Below are the code and all the weights of a small trained network. Each question names an input and a class and asks about switching units off, where a switched-off unit gives its printed mean instead of its output.

import numpy as np


def w(rows, s, z=0):
    codes = np.array(rows[::2]) - 128.0
    scale = np.full(codes.shape[1], s)
    scale[-1] = z or s
    return codes * scale


def f(y):
    return y / 2 * (1 + np.tanh(0.7978845608 * (y + 0.044715 * y**3)))


def log_softmax(a):
    a = a - a.max(-1, keepdims=True)
    return a - np.log(np.exp(a).sum(-1, keepdims=True))


def net(x, mask):
    res = np.array(x, float).reshape(1, 2) / 4 @ E
    y = f(res @ A[0][:, :-1].T + A[0][:, -1])
    res = res + np.where(mask, y, B[0][:, -1]) @ B[0][:, :-1]
    return log_softmax(res[-1] @ U[:, :-1].T + U[:, -1])


A, B = {}, {}
E = w([
[233,160,236,117],'x0',
[15,84,250,1],'x1',
],0.0099)
A[0] = w([
[93,121,43,113,177],'n1',
[105,120,252,76,255],'n2',
[113,145,215,128,254],'n3',
[183,118,95,139,169],'n4',
[93,113,144,143,101],'n5',
[132,133,151,158,152],'n6',
[136,136,147,169,193],'n7',
[122,151,233,135,145],'n8',
[67,122,22,143,221],'n9',
[174,133,152,140,201],'n10',
[152,116,130,91,68],'n11',
[115,134,106,79,113],'n12',
[168,102,220,96,107],'n13',
[141,126,138,123,92],'n14',
],0.023,0.0047)
B[0] = w([
[112,76,84,206,186],'n1',
[132,2,172,22,253],'n2',
[109,56,196,169,197],'n3',
[150,192,105,97,186],'n4',
[45,115,165,134,144],'n5',
[105,159,129,120,141],'n6',
[100,177,115,122,155],'n7',
[193,70,179,168,194],'n8',
[144,58,47,227,216],'n9',
[90,209,154,119,172],'n10',
[124,107,146,138,135],'n11',
[44,116,171,146,146],'n12',
[219,63,174,169,198],'n13',
[121,130,141,125,131],'n14',
],0.039,0.026)
U = w([
[12,2,125,150,74],'0',
[117,122,175,197,4],'1',
[168,50,219,54,209],'2',
[82,252,104,46,40],'3',
[67,75,50,232,185],'4',
[184,201,228,136,66],'5',
[155,206,62,190,128],'6',
],0.0089,0.0036)

Each question gives the input, the list of numbers given to net, and the class t.
The units are the neurons (one row each of A and B). Each row of codes is followed by its name. A weight is (code - 128) times the scale printed after its matrix; where a second scale follows, it is the last column's (A, B and U).
mask holds one flag per neuron, in row order. A switched-off neuron (its flag False) gives its mean, the last column of its row in B, instead of its output. The means were averaged over made-up inputs and are rounded, as every weight is.
A unit's drop is (log p(t) with every unit on - log p(t) with that unit switched off) / (log p(t) with every unit on - log p(t) with every unit switched off).
unit that matters most: the unit with the biggest drop
k most important neurons: the k neurons with the biggest drops, biggest first
drop of u: that unit's drop, to one decimal
input [7,-5], class 5: unit that matters most : n9
input [2,-1], class 5: 2 most important neurons : [n2; n9]
input [0,-2], class 6: 2 most important neurons : [n2; n3]
input [8,-3], class 5: 2 most important neurons : [n2; n10]
input [-2,1], class 4: 2 most important neurons : [n2; n3]
input [1,-1], class 3: 4 most important neurons : [n2; n9; n13; n8]
input [-1,3], class 2: drop of n9 : 0.9
input [1,0], class 2: drop of n9 : 2.6
input [1,-5], class 6: drop of n2 : 0.2
input [-8,4], class 4: 2 most important neurons : [n2; n9]
